Here is a tiny trained network, its code and every weight. The questions are about switching its units off for an input and a class, where a switched-off unit gives its printed mean instead of its output.

import numpy as np


def w(rows, s, z=0):
    codes = np.array(rows[::2]) - 128.0
    scale = np.full(codes.shape[1], s)
    scale[-1] = z or s
    return codes * scale


def f(y):
    return y / 2 * (1 + np.tanh(0.7978845608 * (y + 0.044715 * y**3)))


def log_softmax(a):
    a = a - a.max(-1, keepdims=True)
    return a - np.log(np.exp(a).sum(-1, keepdims=True))


def net(x, mask):
    res = np.array(x, float).reshape(1, 6) / 4 @ E
    y = f(res @ A[0][:, :-1].T + A[0][:, -1])
    res = res + np.where(mask, y, B[0][:, -1]) @ B[0][:, :-1]
    return log_softmax(res[-1] @ U[:, :-1].T + U[:, -1])


A, B = {}, {}
E = w([
[86,33,143,173,65,74],'x0',
[61,223,148,138,84,93],'x1',
[206,147,113,78,162,9],'x2',
[254,164,135,179,64,138],'x3',
[143,115,238,41,104,140],'x4',
[128,126,128,127,128,128],'x5',
],0.009)
A[0] = w([
[26,94,122,117,159,194,84],'neuron 1',
[70,134,95,70,206,146,22],'neuron 2',
[67,119,171,124,183,103,168],'neuron 3',
[89,97,133,143,123,206,87],'neuron 4',
[95,98,231,78,168,126,87],'neuron 5',
[66,196,109,82,85,94,106],'neuron 6',
[132,45,133,143,63,79,25],'neuron 7',
[124,120,191,90,130,132,52],'neuron 8',
[90,113,89,49,170,39,37],'neuron 9',
[98,110,141,161,102,206,60],'neuron 10',
[99,222,162,159,74,80,189],'neuron 11',
[154,119,205,58,87,183,131],'neuron 12',
[109,134,7,169,150,143,13],'neuron 13',
[121,182,108,110,86,134,143],'neuron 14',
[89,121,42,161,156,135,135],'neuron 15',
[153,123,176,79,96,133,24],'neuron 16',
[48,39,129,131,112,57,68],'neuron 17',
[140,183,84,59,147,183,26],'neuron 18',
[120,175,128,104,233,180,116],'neuron 19',
[197,133,150,176,58,114,3],'neuron 20',
[181,61,87,119,120,200,123],'neuron 21',
[177,54,112,87,194,138,170],'neuron 22',
[197,132,154,128,160,33,71],'neuron 23',
[133,116,75,70,129,11,51],'neuron 24',
[168,142,147,165,58,192,45],'neuron 25',
],0.012,0.0076)
B[0] = w([
[154,174,162,179,197,155,252],'neuron 1',
[239,105,126,125,127,167,192],'neuron 2',
[155,84,132,190,164,111,223],'neuron 3',
[86,164,165,111,152,141,202],'neuron 4',
[124,155,52,141,152,73,221],'neuron 5',
[87,70,139,77,143,162,201],'neuron 6',
[133,178,114,52,77,156,192],'neuron 7',
[123,153,71,107,121,104,159],'neuron 8',
[133,180,180,167,180,163,190],'neuron 9',
[71,193,148,102,126,155,193],'neuron 10',
[91,63,135,68,155,131,254],'neuron 11',
[106,141,65,148,124,59,235],'neuron 12',
[119,146,65,104,125,79,195],'neuron 13',
[131,87,150,88,130,121,174],'neuron 14',
[104,149,87,116,146,43,216],'neuron 15',
[129,157,56,129,163,108,152],'neuron 16',
[237,123,120,36,35,167,240],'neuron 17',
[154,148,118,72,45,163,173],'neuron 18',
[161,116,131,89,11,133,223],'neuron 19',
[211,121,87,77,178,175,178],'neuron 20',
[93,93,156,71,150,119,206],'neuron 21',
[43,70,165,88,136,131,233],'neuron 22',
[88,193,170,139,151,169,207],'neuron 23',
[84,182,143,138,147,156,198],'neuron 24',
[168,164,156,154,197,150,181],'neuron 25',
],0.012,0.009)
U = w([
[68,216,163,105,159,161,75],'0',
[174,124,123,103,183,144,179],'1',
[88,155,49,92,137,63,87],'2',
[134,138,123,63,45,156,99],'3',
[53,49,147,64,153,135,61],'4',
[99,126,144,105,131,119,255],'5',
[96,44,182,192,117,81,145],'6',
[160,110,144,251,72,127,98],'7',
],0.014,0.022)

Each question gives the input, the list of numbers given to net, and the class t.
The units are the neurons (one row each of A and B). Each row of codes is followed by its name. A weight is (code - 128) times the scale printed after its matrix; where a second scale follows, it is the last column's (A, B and U).
mask holds one flag per neuron, in row order. A switched-off neuron (its flag False) gives its mean, the last column of its row in B, instead of its output. The means were averaged over made-up inputs and are rounded, as every weight is.
A unit's drop is (log p(t) with every unit on - log p(t) with that unit switched off) / (log p(t) with every unit on - log p(t) with every unit switched off).
The circuit of an input: a set's keep is (log p(t) with only the set's units on - log p(t) with every unit switched off) / (log p(t) with every unit on - log p(t) with every unit switched off). Starting from the 12 units with the biggest drops (on a tie, the unit counted first), units are removed one at a time, each time the one whose removal leaves the highest keep (on an exact tie, the one counted first), for as long as the keep stays at least 0.8.
units of the circuit, in order: the units of the circuit, biggest drop first
unit that matters most: the unit with the biggest drop
k most important neurons: the k neurons with the biggest drops, biggest first
drop when u is switched off: that unit's drop, to one decimal
input [2,3,6,-7,-5,2], class 1: 3 most important neurons => neuron 17; neuron 2; neuron 3
input [-5,-6,-5,-2,2,3], class 4: unit that matters most => neuron 22
input [-4,8,-1,-4,7,7], class 4: 3 most important neurons => neuron 6; neuron 11; neuron 15
input [5,-5,-4,-7,-8,4], class 2: 2 most important neurons => neuron 15; neuron 13
input [-4,-3,-2,-1,-4,1], class 2: 3 most important neurons => neuron 17; neuron 15; neuron 13
input [-7,1,3,-7,5,-6], class 1: 2 most important neurons => neuron 2; neuron 9
input [4,2,3,-6,-4,-1], class 1: units of the circuit, in order => neuron 17; neuron 9; neuron 3
input [-7,-8,3,6,-7,-2], class 4: 3 most important neurons => neuron 22; neuron 21; neuron 17
input [5,5,2,-6,5,-4], class 1: units of the circuit, in order => neuron 17; neuron 3; neuron 9; neuron 19
input [8,-1,0,6,-5,-1], class 3: 2 most important neurons => neuron 7; neuron 1
input [7,1,-3,5,7,2], class 2: units of the circuit, in order => neuron 12; neuron 16
input [8,-5,4,2,7,7], class 3: 2 most important neurons => neuron 17; neuron 7
input [4,0,-4,8,-7,-1], class 1: 4 most important neurons => neuron 20; neuron 25; neuron 12; neuron 5
input [8,-4,8,7,6,6], class 0: units of the circuit, in order => neuron 23
input [-8,8,6,-7,3,-4], class 3: 2 most important neurons => neuron 19; neuron 18
input [7,2,-4,4,-1,-1], class 3: 2 most important neurons => neuron 7; neuron 1
input [-4,-8,-3,1,6,3], class 4: drop when neuron 21 is switched off => 0.5
input [4,8,7,2,3,4], class 4: drop when neuron 11 is switched off => 1.4
input [8,-3,-5,-8,-6,4], class 1: drop when neuron 19 is switched off => 0.3
input [-8,3,3,-7,0,-8], class 3: unit that matters most => neuron 19
